A = [[113, 140, 141, 110, 141, 147, 102, 142, 109, 107, 146, 112, 104, 141, 138], [134, 108, 103, 139, 102, 121, 147, 123, 139, 143, 120, 135, 146, 104, 122], [141, 136, 134, 136, 133, 112, 128, 112, 136, 131, 114, 141, 128, 134, 123]]
Indices start at 0.
(0, 0)	113
(2, 14)	123
(1, 12)	146
(2, 6)	128
(2, 5)	112
(1, 4)	102
(0, 11)	112
(1, 2)	103
(1, 1)	108
(0, 1)	140
(0, 7)	142
(0, 3)	110
(2, 1)	136
(0, 5)	147
(2, 2)	134
(1, 10)	120
(1, 14)	122
(0, 13)	141
(1, 5)	121
(1, 11)	135
(1, 8)	139

X =
[[148 136 142 137 112 133 137 119 137 150 119 142 118 120 152]
 [122 130 123 111 139 118 111 138 111 122 142 126 139 139 121]
 [133 125 132 152 130 142 151 126 151 133 120 130 126 122 134]
 [150 134 144 150 110 141 149 115 149 153 113 143 114 115 155]
 [134 129 132 138 128 134 138 127 138 135 125 132 127 126 135]
 [122 130 123 108 139 116 108 139 108 122 143 126 140 140 120]]
X[0][0] = 148
X[0][11] = 142
X[2][5] = 142
X[5][0] = 122
X[3][13] = 115
X[4][3] = 138
X[1][1] = 130
X[5][12] = 140
X[4][4] = 128
X[5][5] = 116
X[2][9] = 133
X[5] = [122, 130, 123, 108, 139, 116, 108, 139, 108, 122, 143, 126, 140, 140, 120]
X[4][10] = 125
X[:, 1] = [136, 130, 125, 134, 129, 130]
X[2][14] = 134
X[1][0] = 122
X[0][14] = 152
X[0][12] = 118
X[4][7] = 127
X[:, 2] = [142, 123, 132, 144, 132, 123]
X[1][14] = 121
X[1][3] = 111
X[:, 11] = [142, 126, 130, 143, 132, 126]
X[4][1] = 129
X[4] = [134, 129, 132, 138, 128, 134, 138, 127, 138, 135, 125, 132, 127, 126, 135]
X[:, 7] = [119, 138, 126, 115, 127, 139]
X[2] = [133, 125, 132, 152, 130, 142, 151, 126, 151, 133, 120, 130, 126, 122, 134]
X[4][12] = 127
X[5][9] = 122
X[3][11] = 143
X[1][13] = 139

grid =
[[122, 125, 124, 128, 139, 128, 129, 134, 128, 122, 133, 124, 135, 133],
 [116, 125, 119, 117, 145, 121, 117, 140, 117, 114, 141, 120, 141, 140],
 [140, 133, 137, 132, 118, 131, 132, 123, 132, 142, 123, 137, 122, 124],
 [116, 123, 119, 123, 145, 125, 124, 139, 124, 115, 138, 120, 140, 137],
 [138, 133, 135, 131, 121, 130, 130, 124, 130, 139, 125, 135, 124, 125],
 [146, 135, 140, 137, 113, 134, 137, 119, 137, 147, 119, 140, 118, 120],
 [121, 125, 123, 129, 140, 129, 129, 135, 129, 120, 133, 123, 136, 134],
 [139, 132, 136, 135, 120, 132, 135, 123, 135, 141, 123, 136, 123, 123],
 [130, 128, 129, 133, 130, 131, 133, 129, 133, 130, 128, 129, 129, 128],
 [129, 126, 129, 138, 132, 134, 138, 129, 138, 129, 126, 128, 129, 127],
 [136, 130, 134, 136, 124, 133, 136, 125, 136, 137, 124, 133, 125, 125],
 [135, 134, 133, 120, 124, 123, 120, 128, 120, 136, 131, 134, 128, 130],
 [145, 133, 140, 142, 114, 137, 142, 119, 142, 146, 117, 139, 118, 119],
 [122, 128, 123, 115, 138, 120, 115, 137, 115, 121, 139, 125, 137, 137],
 [111, 123, 116, 116, 151, 121, 116, 143, 116, 109, 143, 117, 145, 142],
 [130, 127, 129, 135, 131, 133, 135, 129, 135, 130, 127, 129, 129, 128]]
Indices start at 0.
(0, 0) => 122
(9, 10) => 126
(12, 5) => 137
(9, 1) => 126
(4, 13) => 125
(1, 13) => 140
(0, 1) => 125
(5, 12) => 118
(10, 9) => 137
(10, 0) => 136
(14, 2) => 116
(11, 1) => 134
(0, 5) => 128
(7, 2) => 136
(2, 3) => 132
(6, 13) => 134
(2, 10) => 123
(1, 7) => 140
(1, 0) => 116
(7, 8) => 135
(8, 11) => 129
(7, 12) => 123
(9, 3) => 138
(14, 9) => 109
(2, 4) => 118
(11, 0) => 135
(10, 3) => 136
(3, 2) => 119
(3, 1) => 123
(10, 1) => 130
(15, 0) => 130
(0, 10) => 133
(0, 4) => 139
(4, 4) => 121
(14, 10) => 143
(12, 0) => 145
(4, 2) => 135

a =
[[128 118 158 131 152 114]
 [144 132 129 123 129 118]]
a[0][0] => 128
a[1][1] => 132
a[0][2] => 158
a[0][1] => 118
a[1][4] => 129

B = [140 141 152 141 118]
B[0] = 140
B[2] = 152

arr = [116 155 122 125 151]
arr[0]	116
arr[-3]	122
arr[-4]	155

m = (125, 136, 134, 127, 140, 133, 149, 129, 148, 116, 137, 133)
m[0]: 125
m[-3]: 116
m[2]: 134
m[11]: 133
m[3]: 127
m[-2]: 137

x =
[[128 115 133 128 125 118 127 122 135 122]
 [131 132 118 131 129 137 130 128 128 133]
 [142 112 126 139 126 132 135 133 124 124]
 [128 137 132 138 129 122 122 140 127 134]
 [131 140 118 131 129 137 130 128 128 132]
 [129 117 132 137 126 120 122 134 130 133]
 [113 105 129 118 128 127 129 122 127 128]
 [113 114 129 118 128 127 129 122 127 128]
 [143 134 121 134 132 127 132 131 123 125]
 [144 115 123 138 126 130 135 131 126 126]
 [123 144 122 122 127 133 130 127 129 132]
 [112  99 128 117 130 128 129 123 127 129]
 [117 123 132 121 123 125 126 119 127 127]
 [128 108 133 129 125 118 127 123 135 124]]
x[0, 0]: 128
x[3, -7]: 138
x[-11]: [128, 137, 132, 138, 129, 122, 122, 140, 127, 134]
x[-1, -9]: 108
x[-10]: [131, 140, 118, 131, 129, 137, 130, 128, 128, 132]
x[-3, 3]: 117
x[7, 6]: 129
x[:, -1]: [122, 133, 124, 134, 132, 133, 128, 128, 125, 126, 132, 129, 127, 124]
x[:, 8]: [135, 128, 124, 127, 128, 130, 127, 127, 123, 126, 129, 127, 127, 135]
x[5, 7]: 134
x[2, -1]: 124
x[-6, -5]: 127
x[-12, -3]: 133
x[-10, 9]: 132
x[7, 9]: 128
x[11, 2]: 128
x[4, -7]: 131
x[-6, -8]: 121
x[-8, 3]: 118
x[4, 6]: 130
x[-14, -2]: 135
x[9]: [144, 115, 123, 138, 126, 130, 135, 131, 126, 126]
x[2, -2]: 124
x[:, 4]: [125, 129, 126, 129, 129, 126, 128, 128, 132, 126, 127, 130, 123, 125]
x[10, -8]: 122
x[2, -9]: 112
x[11, 5]: 128
x[-11, 4]: 129
x[3, 9]: 134
x[0, -9]: 115
x[-8, 5]: 127
x[7, 4]: 128
x[:, -9]: [115, 132, 112, 137, 140, 117, 105, 114, 134, 115, 144, 99, 123, 108]
x[2, 5]: 132
x[6, -10]: 113
x[8, -2]: 123
x[-9, 2]: 132

M =
[[129 135 154 140 117 109 117 124 126 144 150 135 142]
 [147 143 110 125 112 140 126 120 139 118 126 126 123]
 [134 135 135 134 138 126 131 129 127 128 126 124 121]
 [127 125 124 119 132 124 128 120 129 123 126 129 121]
 [130 132 151 141 115 109 117 125 127 152 148 143 141]
 [140 154 126 124 122 129 119 120 129 112 134 115 127]]
Indices start at 0.
(0, 0)	129
(3, 3)	119
(2, 3)	134
(1, 9)	118
(2, 10)	126
(2, 8)	127
(0, 1)	135
(5, 3)	124
(5, 11)	115
(5, 10)	134
(3, 7)	120
(1, 5)	140
(1, 0)	147
(1, 7)	120
(4, 12)	141
(1, 10)	126
(4, 4)	115
(0, 7)	124
(1, 12)	123
(0, 9)	144
(4, 1)	132
(5, 7)	120
(4, 9)	152
(3, 11)	129

data = [154 113 154 147 109 139 112 112 149 109 110]
data[0] -> 154
data[2] -> 154
data[9] -> 109

W = [131 116 131 153 118 141 114 119]
W[0] => 131
W[3] => 153
